[.43, -.31, .30, .36, -.55, .36, .36, -.57, .41, .44, .36, .62, -.45, .54, -.31, .26] -> K228
[.07, .00, .74, .52, .07, .07, -.37, -.83, -.53, -.51, .08, .25, .55, -.26, .06, .00] -> K155
[.71, -.59, -.37, -.66, -.66, -.66, .54, -.66, .10, .52, .69, .31, -.05, .72, .54, .71] -> K66
howmany K66: [.71]  2
howmany K228: [.30]  1
howmany K155: [.07]  3
howmany K155: [.25]  1
howmany K66: [-.67]  0
howmany K228: [.36]  4

